Below is a small trained network, with its code and all its weights. Each question gives an input and a class and asks what happens when units are switched off, that is, made to give their printed mean instead of their output.

import numpy as np


def w(rows, s, z=0):
    codes = np.array(rows[::2]) - 128.0
    scale = np.full(codes.shape[1], s)
    scale[-1] = z or s
    return codes * scale


def f(y):
    return np.maximum(y, 0)


def log_softmax(a):
    a = a - a.max(-1, keepdims=True)
    return a - np.log(np.exp(a).sum(-1, keepdims=True))


def net(x, mask):
    res = np.array(x, float).reshape(1, 7) / 4 @ E
    y = f(res @ A[0][:, :-1].T + A[0][:, -1])
    res = res + np.where(mask, y, B[0][:, -1]) @ B[0][:, :-1]
    return log_softmax(res[-1] @ U[:, :-1].T + U[:, -1])


A, B = {}, {}
E = w([
[238,190,104,174,182,99,144,91,172,98,168],'x0',
[136,90,86,80,69,207,163,88,55,243,254],'x1',
[168,213,104,183,180,57,131,141,68,128,161],'x2',
[195,123,188,112,177,181,48,172,132,104,139],'x3',
[133,100,219,229,168,116,203,58,42,163,137],'x4',
[86,197,168,85,118,146,175,153,220,83,224],'x5',
[133,73,182,146,180,193,91,79,191,180,174],'x6',
],0.0079)
A[0] = w([
[53,108,102,88,61,152,226,97,181,130,180,215],'N0',
[159,174,87,144,50,104,164,106,171,172,194,201],'N1',
[166,108,107,186,179,187,114,47,132,205,190,150],'N2',
[77,63,113,68,56,156,85,194,81,140,106,216],'N3',
[92,51,118,138,80,84,69,103,27,134,62,160],'N4',
[190,106,133,129,207,175,93,43,131,177,225,176],'N5',
[85,104,235,254,150,100,148,68,107,91,77,180],'N6',
[209,219,111,99,168,59,88,223,122,117,75,160],'N7',
[195,230,154,190,222,57,127,111,154,61,139,252],'N8',
],0.0064,0.0042)
B[0] = w([
[142,105,77,66,91,82,163,162,194,151,196,220],'N0',
[146,149,83,66,89,73,185,127,47,121,145,194],'N1',
[202,40,158,96,82,156,105,54,33,157,170,207],'N2',
[66,110,129,160,90,198,95,197,172,148,150,229],'N3',
[70,105,78,236,81,226,168,127,158,254,64,217],'N4',
[194,131,136,75,106,134,87,12,94,157,140,217],'N5',
[184,79,170,161,222,88,196,110,231,193,55,223],'N6',
[145,186,99,185,98,115,49,152,138,104,79,214],'N7',
[229,191,103,175,151,66,107,80,157,133,64,246],'N8',
],0.0078,0.011)
U = w([
[54,112,85,223,118,179,130,174,105,199,79,47],'0',
[176,106,139,110,123,139,86,56,55,162,171,105],'1',
[94,156,46,71,90,78,174,187,136,126,178,160],'2',
[164,137,183,180,255,78,180,127,172,168,87,8],'3',
[44,102,181,56,106,186,52,212,213,140,155,216],'4',
[172,250,74,179,137,105,35,173,134,70,99,214],'5',
],0.0088,0.0011)

Each question gives the input, the list of numbers given to net, and the class t.
The units are the neurons (one row each of A and B). Each row of codes is followed by its name. A weight is (code - 128) times the scale printed after its matrix; where a second scale follows, it is the last column's (A, B and U).
mask holds one flag per neuron, in row order. A switched-off neuron (its flag False) gives its mean, the last column of its row in B, instead of its output. The means were averaged over made-up inputs and are rounded, as every weight is.
A unit's drop is (log p(t) with every unit on - log p(t) with that unit switched off) / (log p(t) with every unit on - log p(t) with every unit switched off).
The circuit of an input: a set's keep is (log p(t) with only the set's units on - log p(t) with every unit switched off) / (log p(t) with every unit on - log p(t) with every unit switched off). Starting from all 9 units, units are removed one at a time, each time the one whose removal leaves the highest keep (on an exact tie, the one counted first), for as long as the keep stays at least 0.8.
circuit, biggest first: the units of the circuit, biggest drop first
k most important neurons: the k neurons with the biggest drops, biggest first
drop of u: that unit's drop, to one decimal
input [0,-3,-7,-1,-4,2,-7], class 4: circuit, biggest first -> [N8; N3]
input [0,0,6,-1,0,3,2], class 5: circuit, biggest first -> [N6; N8]
input [-8,0,8,-1,6,-1,7], class 3: most important neuron -> [N6]
input [3,-4,-5,-3,-5,-6,-1], class 0: circuit, biggest first -> [N8; N4]
input [0,-4,-1,-5,-5,-6,-3], class 0: 2 most important neurons -> [N4; N8]
input [4,4,5,-7,-4,6,7], class 1: 2 most important neurons -> [N5; N2]
input [-6,-3,-2,8,5,8,4], class 3: 2 most important neurons -> [N6; N3]
input [-7,5,2,-1,1,4,-2], class 2: 2 most important neurons -> [N0; N1]
input [8,-3,-8,6,-3,2,7], class 1: 2 most important neurons -> [N5; N6]
input [8,3,-4,-6,3,5,7], class 1: drop of N2 -> 0.0
input [-7,1,8,1,8,0,2], class 3: drop of N6 -> 1.7
input [4,-2,-7,-7,2,7,2], class 2: drop of N0 -> 0.2
